Below is a small trained network, with its code and all its weights. Each question gives an input and a class and asks what happens when units are switched off, that is, made to give their printed mean instead of their output.

import numpy as np


def w(rows, s, z=0):
    codes = np.array(rows[::2]) - 128.0
    scale = np.full(codes.shape[1], s)
    scale[-1] = z or s
    return codes * scale


def f(y):
    return y / 2 * (1 + np.tanh(0.7978845608 * (y + 0.044715 * y**3)))


def log_softmax(a):
    a = a - a.max(-1, keepdims=True)
    return a - np.log(np.exp(a).sum(-1, keepdims=True))


def net(x, mask):
    res = np.array(x, float).reshape(1, 6) / 4 @ E
    y = f(res @ A[0][:, :-1].T + A[0][:, -1])
    res = res + np.where(mask, y, B[0][:, -1]) @ B[0][:, :-1]
    return log_softmax(res[-1] @ U[:, :-1].T + U[:, -1])


A, B = {}, {}
E = w([
[155,99,80],'x0',
[214,141,79],'x1',
[6,200,99],'x2',
[109,145,101],'x3',
[125,158,253],'x4',
[167,155,108],'x5',
],0.0057)
A[0] = w([
[119,158,3,215],'n1',
[83,96,55,125],'n2',
[83,195,236,227],'n3',
[172,118,73,207],'n4',
[109,163,129,227],'n5',
[224,68,151,245],'n6',
[156,225,132,208],'n7',
[140,173,109,254],'n8',
[123,116,30,183],'n9',
],0.0082,0.0052)
B[0] = w([
[140,200,126,229],'n1',
[97,170,71,153],'n2',
[103,225,255,240],'n3',
[175,153,117,199],'n4',
[167,189,169,191],'n5',
[181,94,159,253],'n6',
[152,172,198,183],'n7',
[186,190,163,212],'n8',
[143,177,102,195],'n9',
],0.0095,0.0059)
U = w([
[111,220,229,148],'0',
[103,8,157,125],'1',
[207,99,152,150],'2',
[107,157,42,125],'3',
[1,9,97,1],'4',
],0.0079,0.0078)

Each question gives the input, the list of numbers given to net, and the class t.
The units are the neurons (one row each of A and B). Each row of codes is followed by its name. A weight is (code - 128) times the scale printed after its matrix; where a second scale follows, it is the last column's (A, B and U).
mask holds one flag per neuron, in row order. A switched-off neuron (its flag False) gives its mean, the last column of its row in B, instead of its output. The means were averaged over made-up inputs and are rounded, as every weight is.
A unit's drop is (log p(t) with every unit on - log p(t) with that unit switched off) / (log p(t) with every unit on - log p(t) with every unit switched off).
The circuit of an input: a set's keep is (log p(t) with only the set's units on - log p(t) with every unit switched off) / (log p(t) with every unit on - log p(t) with every unit switched off). Starting from all 9 units, units are removed one at a time, each time the one whose removal leaves the highest keep (on an exact tie, the one counted first), for as long as the keep stays at least 0.8.
circuit, biggest first: the units of the circuit, biggest drop first
most important unit: the unit with the biggest drop
k most important neurons: the k neurons with the biggest drops, biggest first
drop of u: that unit's drop, to one decimal
input [5,2,-2,8,-6,-4], class 3: circuit, biggest first -> (n3 n2 n9)
input [8,-1,6,-8,-7,2], class 3: circuit, biggest first -> (n3 n2)
input [4,2,-2,7,-7,-6], class 3: circuit, biggest first -> (n3 n2 n9)
input [0,3,4,1,-6,-2], class 3: circuit, biggest first -> (n3 n2)
input [-6,2,-1,4,-5,-5], class 3: circuit, biggest first -> (n3 n6)
input [-2,-7,-8,7,1,-4], class 1: most important unit -> n1
input [-1,5,-7,2,3,-8], class 1: 2 most important neurons -> (n1 n3)
input [3,-2,4,-3,-5,2], class 3: drop of n5 -> 0.0
input [8,-4,-6,-8,-3,2], class 1: drop of n1 -> 0.2
input [3,5,2,4,-6,-6], class 3: drop of n3 -> 0.5
